[-2.50 -2.95 -2.94  5.39 -2.25 -2.48 -2.97  6.02  2.76  4.45  3.77  4.13
 -3.71 -2.25 -3.19  5.39  5.99  5.41 -1.70  4.15  4.16  4.14  5.40 -3.72
 -2.48 -2.51  4.76 -2.97 -2.50 -2.51  3.76  4.77 -2.95  5.40  6.02 -3.19
  4.45 -3.20  4.76]  muvi
[-6.86 -8.28 -8.28 -1.71 -5.63 -6.85 -8.28 -1.94 -0.86 -1.38 -1.17 -1.27
 -9.09 -5.62 -8.67 -1.71 -1.92 -1.73 -4.58 -1.29 -1.30 -1.28 -1.72 -9.09
 -6.85 -6.87 -1.49 -8.28 -6.86 -6.87 -1.16 -1.50 -8.28 -1.72 -1.94 -8.67
 -1.38 -8.67 -1.49]  lazi
[ 5.21  6.23  6.21 -8.10  4.58 -1.96 -2.34 -3.19  1.43 -1.42  1.69 -3.19
 -2.25  3.77  4.13 -8.10 -9.05 -8.14  3.52 -6.19 -6.21 -6.18 -8.12  7.66
  5.18  5.24 -7.13  6.27  5.22  5.23 -5.63 -7.14  6.22 -8.13 -9.09  6.70
 -6.65  6.71 -7.13]  mapoz
[ 3.56  4.23  4.23 -2.82  3.08  3.56  4.23 -3.16 -1.42 -2.30 -1.91 -2.12
  4.94  3.08  4.49 -2.82 -3.17 -2.81  2.43 -2.11 -2.11 -2.11 -2.82  4.93
  3.56  3.56 -2.47  4.23  3.56  3.56 -1.91 -2.47  4.23 -2.82 -3.17  4.49
 -2.30  4.49 -2.47]  Kagus
[ 1.43  1.68  1.68 -2.85  1.30  1.43  1.69 -3.19 -1.42 -2.34 -1.96 -2.16
  2.09  1.30  1.81 -2.84 -3.18 -2.85  0.99 -2.17 -2.17 -2.16 -2.85  2.09
  1.43  1.44 -2.51  1.69  1.43  1.44 -1.95 -2.51  1.68 -2.85 -3.19  1.81
 -2.34  1.81 -2.51]  paguf
rev: [-3.19 -2.25 -3.71  4.13  3.77  4.45  2.76]
muvi
rev: [-1.96 -2.34 -1.42 -3.19  1.69  1.43]
paguf
rev: [-2.84  1.81]
paguf
rev: [-2.51 -2.48 -3.72  5.40]
muvi
rev: [-6.21 -6.19  3.52 -8.14 -9.05 -8.10]
mapoz

[-3.07  6.87 -5.83 -3.35 -1.04  2.62 -4.00 -6.19 -5.38 -0.02] -> fomet
[-3.07  6.87 -5.83 -3.35 -1.04  2.62 -4.00 -7.47 -5.38 -0.02] -> Kelur
[-3.11 -5.83 -3.35  6.87 -2.10  3.02 -4.13 -5.20 -5.60  2.39] -> Risu
[-3.07  6.87 -5.83 -3.35 -1.04  2.62 -4.00 -7.47 -5.38  1.80] -> fefu
which: [-3.07  6.87 -5.83 -3.35 -1.04  2.62 -4.00 -7.47 -5.38 -0.02]
Kelur
which: [-3.07  6.87 -5.83 -3.35 -1.04  2.62 -4.00 -6.19 -5.38 -0.02]
fomet
rev: [ 3.02 -2.10]
Risu

[ 0.86  3.67  4.67 -6.61] = mupa
[-3.19  4.56 -5.99 -2.79] = zizof
[ 5.66 -2.22  3.12  5.25] = fisam
[-3.98 -0.91 -6.08  2.96] = Nire
[-3.23  4.76 -6.01 -2.68] = gik
[-4.77 -3.90 -3.16  3.22] = Fep
[ 4.15  3.46  4.85 -3.68] = zev
[-3.14  4.26 -7.04 -1.10] = koba
[-4.64 -5.59 -0.81  3.20] = lub
[-4.64 -5.59 -0.81  4.80] = gepo
[ 0.86  3.67 -3.11 -5.50] = kupe
which: [-4.64 -5.59 -0.81  4.80]
gepo
rev: [-2.79 -5.99]
zizof
rev: [-5.99  4.56]
zizof
rev: [-3.11  3.67]
kupe

[ 0.83  0.29  1.19 -0.39 -1.87  1.47  6.46 -0.23  5.78  8.18 -1.77  4.62
  0.61 -6.92  1.19 -2.76  3.98  5.88 -1.62  3.04 -1.34 -5.20 -1.45  6.17] -> vepuz
[ 0.83  0.29  1.19 -0.39 -1.87  1.47  6.46 -0.23  5.78  8.18 -1.77  4.62
  0.61 -6.92  1.19 -2.76  4.74  2.06 -1.45  3.97  3.91 -1.63  1.53  1.43] -> Zuf
[ 4.76  2.06 -1.45  3.97 -2.42  1.38 -0.15  2.44 -2.76  0.96 -6.14 -0.02
 -6.92  0.61  3.66 -8.97  2.09  3.57 -3.54 -3.65  0.70 -4.07  0.63  1.21] -> Bifaz
which: [ 4.76  2.06 -1.45  3.97 -2.42  1.38 -0.15  2.44 -2.76  0.96 -6.14 -0.02
 -6.92  0.61  3.66 -8.97  2.09  3.57 -3.54 -3.65  0.70 -4.07  0.63  1.21]
Bifaz
which: [ 0.83  0.29  1.19 -0.39 -1.87  1.47  6.46 -0.23  5.78  8.18 -1.77  4.62
  0.61 -6.92  1.19 -2.76  4.74  2.06 -1.45  3.97  3.91 -1.63  1.53  1.43]
Zuf
rev: [ 3.97 -1.45  2.06  4.74]
Zuf

[-0.65 -2.18 -1.27 -1.57 -1.46 -2.18 -2.13 -2.18 -0.47 -1.26 -0.65 -2.01
 -0.18 -1.75 -2.02 -1.44 -0.17 -1.56 -0.17 -1.57] -> vid
[-2.62  3.33 -5.39 -6.75  7.59  3.35  4.13  3.34 -1.84 -5.39 -2.63  4.86
 -0.62  6.22  4.83 -6.12 -0.60 -6.74 -0.59 -6.75] -> tig
[-2.13 -2.19 -0.47 -2.62  3.04  1.49  1.78  1.49 -0.83 -2.13 -1.12  2.04
 -0.33  2.55  2.05 -2.37 -0.32 -2.62 -0.32 -2.62] -> gez
rev: [ 2.05  2.55 -0.33  2.04 -1.12 -2.13 -0.83  1.49  1.78  1.49  3.04]
gez
rev: [-0.62  4.86 -2.63 -5.39 -1.84  3.34  4.13  3.35  7.59 -6.75 -5.39]
tig
rev: [-0.47 -2.18 -2.13]
vid

[ 0.66  0.83  0.34 -0.45 -5.07  0.98] : Ponud
[ 5.20 -0.10 -5.27 -4.25 -3.31 -0.36] : bubu
[-0.10  5.20 -6.48 -2.77  0.31 -1.23] : zul
[ 2.45 -2.66  3.69  2.24 -4.83  1.58] : sol
[ 1.83  0.63  0.68  0.24 -3.21  0.74] : Visig
[ 4.12 -3.31 -3.62 -3.65 -4.82  0.27] : Lokol
[ 0.48 -2.76  3.81  1.15 -7.12  2.02] : vukav
[-2.26  4.12 -3.31 -3.65  1.10  0.27] : bifab
rev: [-1.23  0.31 -2.77]
zul
rev: [-4.83  2.24  3.69 -2.66  2.45]
sol
which: [-0.10  5.20 -6.48 -2.77  0.31 -1.23]
zul
rev: [-3.65 -3.31  4.12]
bifab

[ 0.03 -2.30  1.85  2.93 -3.41  6.65 -0.41 -1.03 -3.23  0.65  1.84 -3.61
 -7.70 -3.15  0.89  6.39 -2.25]  nam
[ 0.03 -2.30  1.85  2.93 -3.41  6.65 -0.41 -1.03 -3.23  0.65  1.84 -5.13
 -7.20 -2.61  0.92 -7.92 -1.69]  gari
[ 0.03  1.85 -2.30  3.89 -0.97  5.94  0.09 -0.58 -2.64  1.69  1.31 -5.13
 -7.20 -2.61  0.92 -7.92 -1.69]  tegi
which: [ 0.03 -2.30  1.85  2.93 -3.41  6.65 -0.41 -1.03 -3.23  0.65  1.84 -3.61
 -7.70 -3.15  0.89  6.39 -2.25]
nam
which: [ 0.03  1.85 -2.30  3.89 -0.97  5.94  0.09 -0.58 -2.64  1.69  1.31 -5.13
 -7.20 -2.61  0.92 -7.92 -1.69]
tegi
which: [ 0.03 -2.30  1.85  2.93 -3.41  6.65 -0.41 -1.03 -3.23  0.65  1.84 -5.13
 -7.20 -2.61  0.92 -7.92 -1.69]
gari
rev: [-7.70 -3.61  1.84  0.65 -3.23]
nam

[-3.41  3.20 -0.19 -0.09  1.30 -1.52 -2.64  3.10] : nol
[ 0.58 -1.30  0.81  1.96  3.59  2.10 -1.74 -0.86] : rivok
[ 3.59 -1.74  0.81  0.58 -1.30  2.40  2.10 -1.77] : Sedu
[ 1.01 -0.91  0.36  0.42 -1.27  0.84  1.46 -1.84] : Fivov
[ 2.56 -2.24  1.11  0.59 -1.03  1.86  2.01 -1.73] : fum
[-0.97  0.70 -0.55 -0.38  0.82 -0.94 -1.23  1.24] : mita
[-0.13  1.70  1.74  1.77 -3.68  1.85  2.86 -3.71] : Femok
[-1.33  2.80  0.58  0.73 -1.14  0.45 -0.15  0.16] : Posi
[ 1.47 -2.34 -0.38 -0.33 -0.10  0.06  0.99 -1.36] : deko
[ 1.70  0.01  2.59  2.41 -5.48  3.19  5.30 -6.61] : vekud
[ 0.58  0.75 -1.14  0.45 -1.30  1.96  2.10 -1.77] : gagu
[-2.64  3.47 -0.28 -0.07  1.45 -1.04 -2.86  3.65] : fugun
rev: [ 2.10  1.96 -1.30  0.45 -1.14  0.75  0.58]
gagu
rev: [ 3.65 -2.86 -1.04  1.45 -0.07 -0.28  3.47]
fugun
rev: [ 0.45 -1.14  0.73  0.58]
Posi
rev: [-1.77  2.10  1.96 -1.30]
gagu

[ 1.73  0.15  3.23 -3.30  2.31 -1.86 -2.52 -2.22  1.80  0.12] = Rirur
[ 1.30  0.17  4.21 -0.78  3.26 -2.90  4.63 -2.13 -2.99 -0.52] = meze
[-0.92  1.20 -3.60  3.97 -2.38  1.89 -0.92 -1.20  0.71  1.09] = regig
[ 1.73 -2.30  3.23 -3.30  2.31 -1.86 -2.52 -2.22  1.80  0.12] = zases
[-1.23  1.41  2.79 -0.18  0.03  0.52 -8.64 -0.24  1.96  4.44] = femup
[ 1.30  0.17  4.21 -0.78  3.26 -2.90  4.63 -2.13 -1.60 -0.52] = dogi
rev: [-0.52 -1.60 -2.13  4.63 -2.90  3.26 -0.78  4.21  0.17]
dogi
which: [ 1.30  0.17  4.21 -0.78  3.26 -2.90  4.63 -2.13 -2.99 -0.52]
meze

[ 1.08 -2.68 -4.86  0.36 -7.23 -0.25] -> Tamu
[-3.28  0.16 -0.25 -7.23 -4.86  0.36] -> febu
[ 2.18 -0.19  1.34 -0.37 -3.86  2.15] -> Tek
[-8.13 -0.39  2.70 -2.52  1.02 -0.75] -> Zedes
[-7.96  0.73 -0.08  3.45  0.55 -4.13] -> Bom
rev: [-2.68  1.08]
Tamu
rev: [ 2.15 -3.86]
Tek
rev: [ 0.36 -4.86 -7.23 -0.25]
febu
rev: [ 1.02 -2.52  2.70 -0.39]
Zedes
rev: [-2.52  2.70 -0.39]
Zedes
rev: [ 0.36 -4.86 -2.68]
Tamu

